Below is a small trained network, with its code and all its weights. Each question gives an input and a class and asks what happens when units are switched off, that is, made to give their printed mean instead of their output.

import numpy as np


def w(rows, s, z=0):
    codes = np.array(rows[::2]) - 128.0
    scale = np.full(codes.shape[1], s)
    scale[-1] = z or s
    return codes * scale


def f(y):
    return y / 2 * (1 + np.tanh(0.7978845608 * (y + 0.044715 * y**3)))


def log_softmax(a):
    a = a - a.max(-1, keepdims=True)
    return a - np.log(np.exp(a).sum(-1, keepdims=True))


def net(x, mask):
    res = np.array(x, float).reshape(1, 7) / 4 @ E
    y = f(res @ A[0][:, :-1].T + A[0][:, -1])
    res = res + np.where(mask, y, B[0][:, -1]) @ B[0][:, :-1]
    return log_softmax(res[-1] @ U[:, :-1].T + U[:, -1])


A, B = {}, {}
E = w([
[166,52,76,62,207,141],'x0',
[61,151,66,73,115,50],'x1',
[122,121,188,151,253,1],'x2',
[20,93,196,141,153,73],'x3',
[136,136,100,44,37,58],'x4',
[201,27,63,185,121,85],'x5',
[76,60,63,182,163,158],'x6',
],0.0096)
A[0] = w([
[75,107,65,141,195,136,197],'N1',
[72,109,165,99,144,109,179],'N2',
[55,203,171,218,99,121,238],'N3',
[106,166,235,95,169,103,195],'N4',
[155,164,117,44,195,133,87],'N5',
[121,153,148,115,80,242,146],'N6',
[184,128,68,109,162,106,137],'N7',
[167,105,97,104,84,68,86],'N8',
[135,92,112,35,93,158,107],'N9',
[225,75,143,168,104,141,163],'N10',
[190,43,148,182,127,111,83],'N11',
[154,101,249,115,178,148,193],'N12',
[127,97,180,112,225,141,214],'N13',
[53,126,124,122,188,188,232],'N14',
[148,86,87,200,106,149,237],'N15',
[102,165,25,83,53,131,252],'N16',
[188,161,239,41,124,162,183],'N17',
[200,100,122,244,197,95,225],'N18',
[81,117,158,140,127,72,20],'N19',
],0.011,0.0041)
B[0] = w([
[135,27,209,35,153,148,189],'N1',
[85,134,193,101,102,125,169],'N2',
[114,105,128,197,82,74,230],'N3',
[93,203,180,163,176,63,209],'N4',
[147,122,164,85,142,113,162],'N5',
[222,152,161,215,70,203,235],'N6',
[195,77,134,36,177,99,181],'N7',
[137,149,59,34,101,88,179],'N8',
[125,150,94,59,116,147,182],'N9',
[141,171,21,133,150,165,206],'N10',
[117,95,56,167,161,130,193],'N11',
[72,215,120,161,208,174,203],'N12',
[92,112,169,150,203,136,206],'N13',
[101,57,247,149,96,150,188],'N14',
[188,49,85,139,142,170,205],'N15',
[184,141,115,61,15,88,255],'N16',
[197,255,138,142,195,116,217],'N17',
[113,44,63,138,243,118,243],'N18',
[98,91,94,161,95,93,160],'N19',
],0.0086,0.014)
U = w([
[160,47,37,186,194,176,138],'0',
[142,229,201,147,198,103,114],'1',
[35,40,227,143,155,210,3],'2',
[40,126,182,198,107,6,103],'3',
[210,148,136,213,11,213,190],'4',
[188,155,59,2,30,62,140],'5',
[144,51,176,91,203,104,137],'6',
],0.0095,0.0048)

Each question gives the input, the list of numbers given to net, and the class t.
The units are the neurons (one row each of A and B). Each row of codes is followed by its name. A weight is (code - 128) times the scale printed after its matrix; where a second scale follows, it is the last column's (A, B and U).
mask holds one flag per neuron, in row order. A switched-off neuron (its flag False) gives its mean, the last column of its row in B, instead of its output. The means were averaged over made-up inputs and are rounded, as every weight is.
A unit's drop is (log p(t) with every unit on - log p(t) with that unit switched off) / (log p(t) with every unit on - log p(t) with every unit switched off).
The circuit of an input: a set's keep is (log p(t) with only the set's units on - log p(t) with every unit switched off) / (log p(t) with every unit on - log p(t) with every unit switched off). Starting from the 12 units with the biggest drops (on a tie, the unit counted first), units are removed one at a time, each time the one whose removal leaves the highest keep (on an exact tie, the one counted first), for as long as the keep stays at least 0.8.
units of the circuit, in order: the units of the circuit, biggest drop first
most important unit: the unit with the biggest drop
top k neurons: the k neurons with the biggest drops, biggest first
drop when u is switched off: that unit's drop, to one decimal
input [7,-6,2,-2,7,8,-7], class 0: top 4 neurons	(N16 N11 N18 N10)
input [-3,-2,5,4,1,-2,5], class 3: units of the circuit, in order	(N3)
input [8,-6,7,-6,0,-8,4], class 1: top 2 neurons	(N12 N17)
input [7,7,2,4,2,-4,6], class 2: units of the circuit, in order	(N14 N2)
input [-7,0,0,-2,0,8,-8], class 0: units of the circuit, in order	(N16 N10)
input [3,7,-5,-8,-5,-7,3], class 4: top 3 neurons	(N6 N14 N8)
input [7,3,6,8,-1,-8,-1], class 3: top 4 neurons	(N4 N19 N14 N6)
input [2,-6,-2,-2,7,-2,4], class 5: top 2 neurons	(N9 N14)
input [8,-8,6,3,-6,-8,1], class 2: top 4 neurons	(N14 N1 N13 N18)
input [2,2,8,-6,-7,-3,6], class 6: top 2 neurons	(N18 N7)
input [8,-3,-2,7,3,7,-6], class 0: top 2 neurons	(N16 N11)
input [7,8,-2,4,0,-7,-6], class 1: top 2 neurons	(N4 N17)
input [-1,8,7,-1,-3,-6,6], class 2: top 3 neurons	(N1 N14 N16)
input [4,-5,-1,-1,4,-3,3], class 4: top neuron	(N18)
input [1,3,-7,7,-6,-6,-3], class 4: top 3 neurons	(N6 N18 N3)
input [1,6,-3,6,3,-8,-4], class 3: top 2 neurons	(N4 N3)
input [-7,-7,-2,4,-7,2,0], class 0: drop when N18 is switched off	0.3
input [3,5,5,-7,5,8,4], class 5: drop when N8 is switched off	1.2
input [4,7,-2,-1,-6,4,4], class 6: drop when N5 is switched off	0.0
input [5,2,-6,-2,-2,2,3], class 5: most important unit	N16
input [-7,6,2,-3,-8,-8,2], class 3: drop when N3 is switched off	0.1
input [-8,-1,3,-3,-5,-7,7], class 3: top 2 neurons	(N3 N4)
